Here is a tiny trained network, its code and every weight. The questions are about switching its units off for an input and a target symbol, where a switched-off unit gives its printed mean instead of its output.

import numpy as np


def w(rows, s, z=0):
    codes = np.array(rows[::2]) - 128.0
    scale = np.full(codes.shape[1], s)
    scale[-1] = z or s
    return codes * scale


def norm(h):
    return h / np.sqrt((h * h).mean(-1, keepdims=True) + 1e-5)


def f(y):
    return np.maximum(y, 0)


def softmax(a):
    e = np.exp(a - a.max(-1, keepdims=True))
    return e / e.sum(-1, keepdims=True)


def log_softmax(a):
    a = a - a.max(-1, keepdims=True)
    return a - np.log(np.exp(a).sum(-1, keepdims=True))


def net(x, mask):
    ids = ['ΛΠΣΦΩβεζημτ'.index(c) for c in x.split()]
    T = len(ids)
    res = E[ids] + P[:T]
    r = norm(res)
    for j in range(3):
        rows = slice(4 * j, 4 * j + 4)
        q, k, v = (r @ M[0][rows].T for M in (Q, K, V))
        z = softmax(np.where(np.tri(T) > 0, q @ k.T / 4**0.5, -1e9)) @ v
        o = O[0][rows]
        res = res + np.where(mask[j], z, o[:, -1]) @ o[:, :-1]
    y = f(norm(res) @ A[0][:, :-1].T + A[0][:, -1])
    res = res + np.where(mask[3:7], y, B[0][:, -1]) @ B[0][:, :-1]
    return log_softmax(norm(res)[-1] @ U[:, :-1].T + U[:, -1])


Q, K, V, O, A, B = {}, {}, {}, {}, {}, {}
E = w([
[108,81,125],'Λ',
[153,141,173],'Π',
[153,95,91],'Σ',
[154,141,178],'Φ',
[185,111,88],'Ω',
[176,50,53],'β',
[168,162,135],'ε',
[148,116,111],'ζ',
[112,80,127],'η',
[251,158,83],'μ',
[126,84,116],'τ',
],0.012)
P = w([
[34,173,161],'0',
[254,75,187],'1',
[42,39,59],'2',
[209,28,201],'3',
[90,48,3],'4',
[219,37,192],'5',
[132,117,49],'6',
[229,6,166],'7',
[155,128,40],'8',
[215,39,186],'9',
[163,136,40],'10',
[214,49,187],'11',
[151,111,14],'12',
[234,44,173],'13',
],0.0099)
Q[0] = w([
[239,119,185],'h1',
[96,114,115],'h1',
[107,103,121],'h1',
[141,117,138],'h1',
[223,118,192],'h2',
[140,208,4],'h2',
[160,110,111],'h2',
[50,122,153],'h2',
[180,33,206],'h3',
[143,158,109],'h3',
[213,94,173],'h3',
[72,198,76],'h3',
],0.015)
K[0] = w([
[100,214,135],'h1',
[136,94,134],'h1',
[132,89,146],'h1',
[127,133,131],'h1',
[183,50,122],'h2',
[105,156,6],'h2',
[145,155,121],'h2',
[96,132,178],'h2',
[70,190,206],'h3',
[152,142,113],'h3',
[120,204,161],'h3',
[161,54,58],'h3',
],0.019)
V[0] = w([
[151,66,116],'h1',
[122,124,118],'h1',
[99,222,154],'h1',
[121,158,63],'h1',
[87,206,100],'h2',
[152,139,106],'h2',
[171,151,92],'h2',
[199,99,122],'h2',
[142,73,151],'h3',
[94,195,64],'h3',
[55,206,71],'h3',
[7,55,160],'h3',
],0.013)
O[0] = w([
[156,199,164,122],'h1',
[147,123,129,131],'h1',
[70,27,74,135],'h1',
[162,75,159,163],'h1',
[21,44,107,23],'h2',
[110,133,162,167],'h2',
[84,128,189,192],'h2',
[172,181,192,254],'h2',
[167,195,122,105],'h3',
[93,19,167,170],'h3',
[53,3,192,169],'h3',
[77,173,240,94],'h3',
],0.011,0.0072)
A[0] = w([
[108,84,175,123],'n1',
[138,231,173,136],'n2',
[131,96,81,255],'n3',
[3,68,66,131],'n4',
],0.019,0.0082)
B[0] = w([
[165,173,74,211],'n1',
[36,132,42,255],'n2',
[74,192,136,245],'n3',
[33,250,36,176],'n4',
],0.019,0.0086)
U = w([
[42,181,38,181],'Λ',
[184,247,39,178],'Π',
[218,182,131,70],'Σ',
[168,147,188,124],'Φ',
[60,63,125,127],'Ω',
[135,117,161,97],'β',
[195,64,24,132],'ε',
[233,184,141,55],'ζ',
[109,208,179,59],'η',
[108,220,161,2],'μ',
[105,185,154,59],'τ',
],0.015,0.0054)

Each question gives the input, a string of symbols that net reads in full, and the target symbol t.
The units are the heads (4 rows each of Q, K, V and O) and the neurons (one row each of A and B). Each row of codes is followed by its name. A weight is (code - 128) times the scale printed after its matrix; where a second scale follows, it is the last column's (O, A, B and U).
mask holds one flag per unit, heads first, then neurons. A switched-off unit (its flag False) gives its mean, the last column of its rows in O or B, instead of its output. The means were averaged over made-up inputs and are rounded, as every weight is.
A unit's drop is (log p(t) with every unit on - log p(t) with that unit switched off) / (log p(t) with every unit on - log p(t) with every unit switched off).
The circuit of an input: a set's keep is (log p(t) with only the set's units on - log p(t) with every unit switched off) / (log p(t) with every unit on - log p(t) with every unit switched off). Starting from all 7 units, units are removed one at a time, each time the one whose removal leaves the highest keep (on an exact tie, the one counted first), for as long as the keep stays at least 0.8.
circuit, biggest first: the units of the circuit, biggest drop first
most important unit: the unit with the biggest drop
top k neurons: the k neurons with the biggest drops, biggest first
which heads matter: for each layer, one digit per head in row order, 1 if its drop is at least 0.15 and else 0, layers parted by /
drop of u: that unit's drop, to one decimal
input μ Λ Ω Σ β μ ε β μ μ μ η Π Ω, target ε: circuit, biggest first : [h3]
input μ ε ζ Ω μ η, target ε: which heads matter : 011
input Π Ω β Φ, target ζ: circuit, biggest first : [n2, h2, h1, n4]
input Σ μ Ω β, target Φ: circuit, biggest first : [h3, n2]
input Π β ζ Ω Λ Π, target ζ: circuit, biggest first : [h2, n2, h1, n4]
input Σ Π β τ, target Φ: circuit, biggest first : [h3, n2]
input Π Π τ μ ε Ω Ω τ μ Σ, target ζ: which heads matter : 110
input τ η β μ Σ μ μ ε β μ Ω Ω, target η: which heads matter : 001
input Π Π μ μ, target ζ: circuit, biggest first : [n2, h2, n4, h1]
input Π β ζ μ, target ζ: circuit, biggest first : [h2, n2, h1, n4]
input Π μ ζ μ Σ η μ Σ Φ η, target ζ: top 2 neurons : [n2, n1]
input Π μ Ω μ μ Π, target ζ: circuit, biggest first : [n2, h2, h1, n4]
input Π Σ ε Π Σ μ Ω β, target ζ: drop of h2 : 0.9
input Ω Σ τ η β Ω Ω Σ Λ Π ε Π, target Ω: drop of n1 : 0.0
input Π ε μ Π Λ ε β β, target ζ: drop of n4 : 0.3
input Σ Π Π Φ, target Φ: most important unit : h3
